Below are the code and all the weights of a small trained network. Each question names an input and a class and asks about switching units off, where a switched-off unit gives its printed mean instead of its output.

import numpy as np


def w(rows, s, z=0):
    codes = np.array(rows[::2]) - 128.0
    scale = np.full(codes.shape[1], s)
    scale[-1] = z or s
    return codes * scale


def f(y):
    return np.maximum(y, 0)


def log_softmax(a):
    a = a - a.max(-1, keepdims=True)
    return a - np.log(np.exp(a).sum(-1, keepdims=True))


def net(x, mask):
    res = np.array(x, float).reshape(1, 6) / 4 @ E
    y = f(res @ A[0][:, :-1].T + A[0][:, -1])
    res = res + np.where(mask, y, B[0][:, -1]) @ B[0][:, :-1]
    return log_softmax(res[-1] @ U[:, :-1].T + U[:, -1])


A, B = {}, {}
E = w([
[157,94,154,97,152],'x0',
[40,110,198,149,181],'x1',
[60,191,63,119,146],'x2',
[145,75,117,39,139],'x3',
[102,193,201,47,126],'x4',
[125,77,137,106,2],'x5',
],0.0058)
A[0] = w([
[176,112,121,73,95,88],'N0',
[168,140,67,153,199,173],'N1',
[108,161,166,98,147,106],'N2',
[188,101,120,110,135,2],'N3',
[148,112,139,137,155,156],'N4',
[137,130,191,165,187,174],'N5',
[138,75,158,94,66,126],'N6',
[144,143,155,111,129,84],'N7',
[72,158,92,156,128,65],'N8',
[116,111,121,59,201,186],'N9',
[111,170,198,136,129,156],'N10',
[114,201,105,112,133,112],'N11',
[96,173,178,127,86,94],'N12',
[106,150,108,63,123,125],'N13',
[85,204,192,123,66,120],'N14',
[78,132,186,56,198,165],'N15',
[146,148,167,103,132,92],'N16',
[72,157,81,143,122,62],'N17',
[154,69,171,70,51,184],'N18',
[152,95,138,139,160,157],'N19',
[38,151,106,131,78,180],'N20',
[164,117,111,142,162,43],'N21',
[114,142,158,115,117,49],'N22',
[118,135,225,139,245,129],'N23',
[142,94,102,178,125,93],'N24',
[139,56,169,138,87,86],'N25',
[142,130,121,111,90,155],'N26',
[130,65,128,101,119,90],'N27',
[168,151,108,114,227,150],'N28',
[193,121,162,41,58,157],'N29',
[132,97,151,129,95,74],'N30',
[91,138,118,80,152,106],'N31',
[145,223,84,103,162,115],'N32',
[153,151,118,155,132,37],'N33',
[27,134,147,15,205,172],'N34',
[168,119,151,77,89,140],'N35',
[185,78,97,133,201,76],'N36',
],0.011,0.0034)
B[0] = w([
[157,189,157,133,122,185],'N0',
[199,134,57,77,127,193],'N1',
[136,125,95,96,96,167],'N2',
[128,182,173,111,93,152],'N3',
[99,130,113,138,115,160],'N4',
[60,160,84,161,146,198],'N5',
[193,74,149,112,168,209],'N6',
[140,122,94,136,134,141],'N7',
[144,149,183,138,77,161],'N8',
[75,100,128,70,96,198],'N9',
[103,174,78,124,139,187],'N10',
[155,142,158,154,177,169],'N11',
[117,214,130,134,140,170],'N12',
[163,164,146,115,108,170],'N13',
[76,251,139,157,125,199],'N14',
[68,82,80,75,119,223],'N15',
[145,111,79,141,132,153],'N16',
[149,133,181,155,83,159],'N17',
[224,108,197,117,182,254],'N18',
[88,109,126,146,112,171],'N19',
[145,141,159,190,48,198],'N20',
[102,148,128,88,125,141],'N21',
[151,139,117,120,100,137],'N22',
[24,125,69,139,200,229],'N23',
[128,101,95,109,75,167],'N24',
[172,72,143,143,177,192],'N25',
[146,158,116,157,138,172],'N26',
[119,93,187,125,151,168],'N27',
[122,137,96,65,83,192],'N28',
[240,201,126,137,122,246],'N29',
[159,103,123,127,151,155],'N30',
[119,132,146,110,83,161],'N31',
[193,145,144,78,199,183],'N32',
[123,134,129,91,164,135],'N33',
[106,77,114,20,29,242],'N34',
[192,159,153,124,121,198],'N35',
[60,187,126,96,89,177],'N36',
],0.03,0.0065)
U = w([
[114,71,43,195,84,254],'0',
[38,130,41,70,120,152],'1',
[3,171,117,248,140,56],'2',
[52,15,157,129,168,107],'3',
[139,12,163,175,207,40],'4',
[208,184,178,157,162,165],'5',
[95,130,164,122,3,79],'6',
],0.0052,0.0029)

Each question gives the input, the list of numbers given to net, and the class t.
The units are the neurons (one row each of A and B). Each row of codes is followed by its name. A weight is (code - 128) times the scale printed after its matrix; where a second scale follows, it is the last column's (A, B and U).
mask holds one flag per neuron, in row order. A switched-off neuron (its flag False) gives its mean, the last column of its row in B, instead of its output. The means were averaged over made-up inputs and are rounded, as every weight is.
A unit's drop is (log p(t) with every unit on - log p(t) with that unit switched off) / (log p(t) with every unit on - log p(t) with every unit switched off).
The circuit of an input: a set's keep is (log p(t) with only the set's units on - log p(t) with every unit switched off) / (log p(t) with every unit on - log p(t) with every unit switched off). Starting from the 12 units with the biggest drops (on a tie, the unit counted first), units are removed one at a time, each time the one whose removal leaves the highest keep (on an exact tie, the one counted first), for as long as the keep stays at least 0.8.
circuit, biggest first: the units of the circuit, biggest drop first
unit that matters most: the unit with the biggest drop
k most important neurons: the k neurons with the biggest drops, biggest first
drop when u is switched off: that unit's drop, to one decimal
input [-8,-7,8,-5,1,3], class 5: unit that matters most : N32
input [5,3,8,-7,-1,1], class 6: circuit, biggest first : N8; N20
input [-7,4,-8,6,-5,5], class 4: circuit, biggest first : N25; N6
input [5,5,-8,-4,-4,8], class 4: circuit, biggest first : N25; N6
input [4,5,3,-6,-6,7], class 0: circuit, biggest first : N18; N34; N32; N14
input [3,-3,2,-8,-4,0], class 0: 2 most important neurons : N18; N29
input [3,1,2,-5,-2,0], class 0: 2 most important neurons : N14; N18
input [-5,5,8,0,3,-3], class 6: 4 most important neurons : N20; N8; N17; N34
input [-8,2,7,-6,6,-3], class 6: 3 most important neurons : N34; N20; N8
input [0,7,-1,6,1,5], class 4: 3 most important neurons : N18; N6; N25
input [5,3,-6,-8,-3,-6], class 1: 2 most important neurons : N1; N28
input [-5,2,1,-8,-6,0], class 6: 2 most important neurons : N23; N8
input [0,-7,-7,6,-4,-8], class 1: 2 most important neurons : N1; N20
input [0,3,5,-5,-6,3], class 6: unit that matters most : N23
input [-7,0,0,3,3,-1], class 6: 2 most important neurons : N23; N5
input [-3,6,-1,-6,-8,-4], class 1: 3 most important neurons : N1; N24; N14
input [-1,-6,8,5,-8,5], class 5: 2 most important neurons : N34; N15
input [-2,-8,-2,7,7,-7], class 1: drop when N23 is switched off : -0.2
input [-7,-2,-7,4,3,8], class 5: drop when N31 is switched off : 0.0
input [2,-2,1,-5,-3,-1], class 0: drop when N34 is switched off : 0.2
input [6,0,-5,8,-8,-4], class 1: circuit, biggest first : N36
